W =
[[ 1.96 -5.59  1.64 -2.69 -2.30  2.90 -2.54  1.40 -3.51  1.70  0.97]
 [-5.57  2.40 -0.83  1.51 -3.50 -0.08 -3.79  5.54  0.70  1.21 -0.70]
 [-0.04  0.00 -0.12 -0.09 -0.07 -0.01  0.08 -0.09  0.24 -0.04  0.17]
 [ 2.08 -6.05  1.32 -3.03 -2.57  2.88 -2.50  1.03 -2.73  1.75  1.65]
 [-2.99  1.69  1.78  2.74 -1.04  0.24 -4.07  5.70 -4.41  1.58 -3.91]
 [ 3.97 -4.44  0.30 -2.77  0.32  1.21  1.28 -3.31  0.05  0.03  2.38]
 [-1.08 -1.56 -0.65  4.98 -0.41 -3.98 -6.45  2.65  3.39  3.93 -0.34]
 [ 3.20 -2.62  2.96  4.54  2.95 -2.11 -4.50  1.48 -4.27  3.14 -4.01]
 [ 1.65 -6.08  1.02 -3.39 -3.12  3.06 -2.55  1.20 -2.25  1.72  2.12]
 [-1.03 -1.73  1.71 -3.06 -3.01  4.12 -1.09  3.37 -5.26  0.09 -0.57]
 [ 1.13 -4.90  1.12 -2.86 -2.75  2.87 -2.27  1.53 -2.65  1.42  1.36]
 [ 3.73  1.26  2.22  1.54  4.86 -0.66  2.86 -2.68 -4.10 -1.22 -3.46]
 [-1.63  0.00  2.14  0.95 -1.30  1.52 -3.24  4.74 -5.30  1.29 -3.07]
 [-3.39  2.75  1.69  2.61 -0.84  0.37 -3.20  5.57 -4.52  0.96 -4.15]
 [ 4.60 -6.85 -0.25 -0.11  0.33 -1.43 -2.58 -2.91  2.94  2.69  3.09]
 [-0.40  0.91  0.18 -6.02 -1.74  4.90  5.33 -1.17 -2.88 -3.53  1.40]]
Rows and columns are numbered from 0.
Give the entry in the bottom-right corner.
A: 1.40
Give the entry at row 0, column 0.
A: 1.96
Give the entry in row 0 and column 2.
A: 1.64
The entry in the bottom-left corner is -0.40
Give the entry directly below 0.30.
A: -0.65
Give the entry directly above -0.66.
A: 2.87
Give the entry just left of -2.55.
A: 3.06
Give the entry at row 1, column 0.
A: -5.57
The entry directly below 0.32 -> -0.41
Give the top entry of the column that holds the smallest entry.
A: -5.59
Give the entry just left of the smallest entry.
A: 4.60
Give the smallest entry.
A: -6.85
Give the bottom entry of the column that holds the smallest entry.
A: 0.91
The entry directly above the largest entry is 1.03
Give the top-right entry.
A: 0.97
The maximum: 5.70
The entry directly above 2.65: -3.31
Give the entry just right of 1.29.
A: -3.07
Give the entry just left of 2.88.
A: -2.57
Give the entry directly above -3.24.
A: 2.86
The entry in row 1 and column 1 is 2.40
The entry directly above 0.33 is -0.84
Give the entry directly below -6.45.
A: -4.50
The entry in row 2 and column 0 is -0.04
Give the entry directly above 0.37.
A: 1.52
The bottom entry of the column that holds the largest entry is -1.17
Give the entry just left of -1.30.
A: 0.95
The entry just right of 2.65 is 3.39
The top entry of the column that holds the largest entry -> 1.40
Give the entry just left of 4.12.
A: -3.01

B =
-2.43  -1.92  -2.34  -4.19  -3.30  -2.08
-4.94  -1.85  -4.06   5.23  -1.43  -0.23
 2.02   5.77   2.36  -1.57   3.93   3.92
 2.40   0.19   1.72   2.01  -2.98  -5.13
Indices start at 0.
The entry just right of -2.98: -5.13
The top entry of the column that holds the smallest entry -> -2.08
What is the entry directly below -1.92?
Answer: -1.85
What is the entry in row 1 and column 0?
Answer: -4.94
What is the entry in row 2 and column 0?
Answer: 2.02
The top-left entry: -2.43
What is the bottom-left entry?
Answer: 2.40
The entry just left of the smallest entry: -2.98
What is the largest entry?
Answer: 5.77
The entry just right of -1.92 -> -2.34
The top entry of the column that holds the largest entry -> -1.92
What is the entry just left of -2.08?
Answer: -3.30
What is the entry directly above the smallest entry?
Answer: 3.92
What is the entry just right of 2.36?
Answer: -1.57
The entry just right of 5.77 is 2.36
The entry at row 1, column 2 -> -4.06

[734 313 665 836 160 492 359]
The first entry from the right?
A: 359
The 1st entry from the left is 734
The entry just left of 836?
A: 665

arr = [[0.771, -0.886, -1.330, 0.050, 0.431], [0.099, -0.537, 0.421, -0.041, -0.400], [0.380, 0.340, 0.072, -1.443, -0.818], [-2.246, 0.638, 0.704, -0.198, -0.208], [-1.811, 0.046, 2.117, 0.745, -0.400], [0.450, -0.393, 1.737, -0.676, -0.279]]
The minimum: -2.246
What is the entry just right of the smallest entry?
Answer: 0.638
The entry just right of -0.198 -> -0.208
The entry just left of -0.676: 1.737
What is the entry just right of -0.041?
Answer: -0.400
What is the entry just left of -1.443?
Answer: 0.072
What is the entry just right of 0.099?
Answer: -0.537

Read these off the table that follows.
1) Report the entry just left of the largest entry.
2) Report the entry just right of 2.904.
[[5.304, 18.854, 19.127, 19.042, 18.623, 18.389, -7.840, -8.009, -7.213, 18.967, 18.487, 5.304, -8.251, 18.239], [5.304, 2.856, 2.829, 2.840, 2.955, 2.980, 7.421, 7.467, 7.281, 2.876, 2.973, 5.304, 7.531, 2.998], [5.304, 25.717, 26.162, 26.027, 25.453, 25.080, -14.862, -15.096, -13.951, 25.946, 25.239, 5.304, -15.433, 24.842], [5.304, 2.763, 2.803, 2.802, 3.037, 3.017, 6.740, 6.832, 6.521, 2.904, 3.036, 5.304, 6.958, 3.012], [5.304, -18.360, -18.964, -18.791, -18.277, -17.786, 29.680, 29.893, 28.718, -18.782, -18.005, 5.304, 30.207, -17.479], [5.304, -19.077, -19.568, -19.414, -18.652, -18.249, 28.883, 29.197, 27.729, -19.274, -18.416, 5.304, 29.643, -17.985], [5.304, 10.374, 10.427, 10.404, 10.163, 10.111, 0.942, 0.846, 1.233, 10.328, 10.127, 5.304, 0.711, 10.074], [5.304, 15.835, 16.101, 16.025, 15.793, 15.574, -5.522, -5.617, -5.093, 16.019, 15.671, 5.304, -5.758, 15.437], [5.304, 23.803, 24.199, 24.078, 23.546, 23.211, -12.897, -13.112, -12.066, 23.998, 23.353, 5.304, -13.423, 22.997]]
1) 5.304
2) 3.036

M =
[[143 143 143 143]
 [214 214 213  73]
 [214 213 213  73]
 [214 213 213  73]
 [214 214 213  72]
 [213 213 211  73]
 [ 49  49  54 233]
 [ 49  49  54 233]
 [ 53  52  56 228]
 [214 213 213  72]
 [213 213 211  73]
 [143 143 143 143]
 [ 48  48  54 234]
 [213 213 210  73]]
Rows and columns are numbered from 0.
Report the entry at row 0, column 2.
Answer: 143
Report the entry in row 0 and column 1.
Answer: 143
The entry in row 0 and column 0: 143
Report the entry in row 2 and column 2.
Answer: 213
Report the bottom-right entry.
Answer: 73
Report the entry in the top-right corner.
Answer: 143
The entry in row 2 and column 0 -> 214
Report the entry just left of the largest entry.
Answer: 54
Report the entry directly above the largest entry.
Answer: 143
The entry in row 1 and column 0 is 214
Report the entry at row 1, column 1.
Answer: 214
Report the entry in the bottom-left corner.
Answer: 213
Report the entry at row 2, column 1.
Answer: 213

[ 7.22  5.80  6.14  0.30 -0.25  1.42  6.51  5.92]
What is the third-last entry?
Answer: 1.42
The largest entry -> 7.22
What is the first entry from the right?
Answer: 5.92
The second entry from the right: 6.51
What is the entry just left of 6.14?
Answer: 5.80

-2.64	0.48	2.85	0.28	-0.75	-3.87	-2.81	0.65	5.17
2.83	-0.73	-3.07	-0.02	0.77	4.21	3.12	-0.59	-5.77
2.00	4.27	-1.95	-6.04	1.31	1.74	-0.18	-2.93	0.70
2.28	-1.82	-2.53	1.53	0.42	3.70	3.13	0.17	-5.87
-2.11	1.64	2.34	-1.36	-0.40	-3.41	-2.87	-0.14	5.39
Counting starts at 0.
The entry directly above the smallest entry? -0.02
The entry directly below the smallest entry is 1.53
The entry in the bottom-right corner? 5.39
The entry in row 1 and column 1? -0.73
The entry in row 0 and column 0 -> -2.64
The entry in the bottom-left corner? -2.11
The entry directly above -2.87? 3.13
The entry at row 0, column 2: 2.85
The entry at row 1, column 2 -> -3.07
The entry in row 2 and column 0? 2.00
The entry directly above 1.64 is -1.82
The entry just left of 2.34: 1.64
The entry just left of 3.13: 3.70
The entry just left of 5.17 is 0.65
The entry just left of -0.18 is 1.74
The smallest entry -> -6.04
The entry in the top-right corner -> 5.17
The entry directly below 0.17? -0.14
The entry just right of -0.18 is -2.93
The entry in row 1 and column 0? 2.83
The entry just left of 4.21 is 0.77
The entry just right of -3.87 -> -2.81
The entry just right of 1.64? 2.34
The entry just left of -2.81 -> -3.87
The entry in row 0 and column 1 is 0.48
The entry directly below -3.87 -> 4.21
The entry directly below -2.81? 3.12
The top entry of the column that holds the smallest entry? 0.28
The entry in row 2 and column 2? -1.95
